Below is a small trained network, with its code and all its weights. Each question gives an input and a target symbol and asks what happens when units are switched off, that is, made to give their printed mean instead of their output.

import numpy as np


def w(rows, s, z=0):
    codes = np.array(rows[::2]) - 128.0
    scale = np.full(codes.shape[1], s)
    scale[-1] = z or s
    return codes * scale


def norm(h):
    return h / np.sqrt((h * h).mean(-1, keepdims=True) + 1e-5)


def f(y):
    return y / 2 * (1 + np.tanh(0.7978845608 * (y + 0.044715 * y**3)))


def softmax(a):
    e = np.exp(a - a.max(-1, keepdims=True))
    return e / e.sum(-1, keepdims=True)


def log_softmax(a):
    a = a - a.max(-1, keepdims=True)
    return a - np.log(np.exp(a).sum(-1, keepdims=True))


def net(x, mask):
    ids = ['ΔΨΩαβζηθμξστ'.index(c) for c in x.split()]
    T = len(ids)
    res = E[ids] + P[:T]
    r = norm(res)
    for j in range(3):
        rows = slice(2 * j, 2 * j + 2)
        q, k, v = (r @ M[0][rows].T for M in (Q, K, V))
        z = softmax(np.where(np.tri(T) > 0, q @ k.T / 2**0.5, -1e9)) @ v
        o = O[0][rows]
        res = res + np.where(mask[j], z, o[:, -1]) @ o[:, :-1]
    y = f(norm(res) @ A[0][:, :-1].T + A[0][:, -1])
    res = res + np.where(mask[3:7], y, B[0][:, -1]) @ B[0][:, :-1]
    return log_softmax(norm(res)[-1] @ U[:, :-1].T + U[:, -1])


Q, K, V, O, A, B = {}, {}, {}, {}, {}, {}
E = w([
[217,81,155,114],'Δ',
[152,119,147,112],'Ψ',
[253,255,81,92],'Ω',
[134,89,93,78],'α',
[125,79,152,84],'β',
[217,126,115,60],'ζ',
[174,79,180,85],'η',
[126,122,159,150],'θ',
[172,65,123,24],'μ',
[207,147,175,116],'ξ',
[119,133,103,37],'σ',
[170,52,160,75],'τ',
],0.007)
P = w([
[124,156,126,107],'0',
[76,94,190,147],'1',
[172,89,128,191],'2',
[153,176,4,57],'3',
[95,107,165,143],'4',
[159,88,123,191],'5',
[166,160,48,85],'6',
[97,103,164,144],'7',
[148,90,119,193],'8',
[179,144,83,84],'9',
[100,102,162,145],'10',
[137,97,117,196],'11',
[176,122,85,78],'12',
],0.034)
Q[0] = w([
[88,161,147,51],'head 1',
[106,75,82,2],'head 1',
[104,110,91,198],'head 2',
[110,175,149,62],'head 2',
[63,155,157,47],'head 3',
[139,211,174,142],'head 3',
],0.021)
K[0] = w([
[138,181,194,58],'head 1',
[189,108,84,72],'head 1',
[162,198,98,54],'head 2',
[161,102,84,214],'head 2',
[118,35,69,178],'head 3',
[109,122,253,245],'head 3',
],0.015)
V[0] = w([
[78,141,77,196],'head 1',
[124,237,101,84],'head 1',
[75,41,133,214],'head 2',
[193,182,13,114],'head 2',
[94,247,196,153],'head 3',
[252,182,169,82],'head 3',
],0.013)
O[0] = w([
[216,92,151,114,97],'head 1',
[65,82,82,60,105],'head 1',
[188,74,76,166,53],'head 2',
[6,191,127,185,142],'head 2',
[208,81,11,153,131],'head 3',
[127,11,119,34,246],'head 3',
],0.013,0.011)
A[0] = w([
[43,157,188,154,30],'neuron 1',
[91,107,127,161,254],'neuron 2',
[89,185,56,7,175],'neuron 3',
[135,155,189,104,78],'neuron 4',
],0.019,0.0099)
B[0] = w([
[161,41,114,182,176],'neuron 1',
[95,192,88,74,221],'neuron 2',
[254,193,43,165,246],'neuron 3',
[128,104,178,129,148],'neuron 4',
],0.018,0.013)
U = w([
[53,155,144,15,81],'Δ',
[131,214,82,91,239],'Ψ',
[2,121,36,148,67],'Ω',
[97,135,127,219,142],'α',
[200,246,216,147,35],'β',
[51,1,74,155,56],'ζ',
[201,35,162,85,1],'η',
[181,81,87,181,173],'θ',
[143,50,169,181,87],'μ',
[112,14,54,77,50],'ξ',
[68,239,151,168,138],'σ',
[161,207,244,47,10],'τ',
],0.018,0.0078)

Each question gives the input, a string of symbols that net reads in full, and the target symbol t.
The units are the heads (2 rows each of Q, K, V and O) and the neurons (one row each of A and B). Each row of codes is followed by its name. A weight is (code - 128) times the scale printed after its matrix; where a second scale follows, it is the last column's (O, A, B and U).
mask holds one flag per unit, heads first, then neurons. A switched-off unit (its flag False) gives its mean, the last column of its rows in O or B, instead of its output. The means were averaged over made-up inputs and are rounded, as every weight is.
A unit's drop is (log p(t) with every unit on - log p(t) with that unit switched off) / (log p(t) with every unit on - log p(t) with every unit switched off).
The circuit of an input: a set's keep is (log p(t) with only the set's units on - log p(t) with every unit switched off) / (log p(t) with every unit on - log p(t) with every unit switched off). Starting from all 7 units, units are removed one at a time, each time the one whose removal leaves the highest keep (on an exact tie, the one counted first), for as long as the keep stays at least 0.8.
circuit, biggest first: the units of the circuit, biggest drop first
most important unit: the unit with the biggest drop
top k neurons: the k neurons with the biggest drops, biggest first
heads that matter: for each layer, one digit per head in row order, 1 if its drop is at least 0.15 and else 0, layers parted by /
input θ Ψ σ Δ ζ Δ τ Ω α τ, target θ: heads that matter => 010
input τ Δ η, target τ: heads that matter => 111
input β τ ξ β η μ Ω Ω, target θ: heads that matter => 011
input μ Δ ζ σ β ξ τ τ Ω Ψ σ α, target μ: most important unit => head 1
input τ Δ ξ σ α, target Ω: heads that matter => 101
input Ψ ξ β Δ τ σ, target Ψ: circuit, biggest first => [head 3; head 2; neuron 1]
input β τ Δ η β μ μ β β, target β: circuit, biggest first => [head 1; head 2]
input μ β θ ξ Ψ Δ τ Ψ σ η τ Δ, target μ: circuit, biggest first => [head 1; neuron 1; neuron 3; head 2]
input α Ψ τ Δ β Ω σ θ ξ β η, target τ: heads that matter => 110
input Δ α Δ τ θ η μ Ψ α Δ ζ, target η: top 2 neurons => [neuron 3; neuron 2]
input η β θ ζ Ψ θ η θ Δ θ η β, target η: circuit, biggest first => [head 1; neuron 3; head 3; head 2]
input τ η β τ Ψ α Ψ, target θ: heads that matter => 010
input β Δ ζ, target β: circuit, biggest first => [head 1; head 2]
input Ω η β, target Ω: circuit, biggest first => [head 2; neuron 2; neuron 1]
input Ψ Ψ η η σ β, target Ψ: top 3 neurons => [neuron 1; neuron 2; neuron 3]
input μ Δ Ψ ζ ξ β β Δ ξ ξ ξ, target β: heads that matter => 101
input α ζ Δ Ω ζ α, target α: heads that matter => 110
input σ η Δ, target σ: heads that matter => 111
input Ψ Ψ Δ τ β, target ζ: heads that matter => 001
input Ψ θ θ θ β η, target Ψ: most important unit => head 3
input η ζ Δ, target η: circuit, biggest first => [head 1; head 3; neuron 3; head 2]
input Ω Ω ξ, target Ω: heads that matter => 011
input τ μ ζ, target τ: heads that matter => 111
input θ Ω α θ θ Δ Δ η ζ Δ Δ, target μ: most important unit => neuron 1
input μ Ω μ τ Ω σ θ Ω μ, target μ: heads that matter => 110
input β σ Ψ ζ Ψ Δ ξ τ Δ, target β: top 2 neurons => [neuron 1; neuron 3]
input ζ Δ Ψ β θ, target σ: top neuron => [neuron 2]
input η Δ σ Δ η ζ σ ζ Δ ζ β, target ζ: heads that matter => 000
input ξ Δ μ σ η η, target ξ: circuit, biggest first => [head 3; neuron 3]
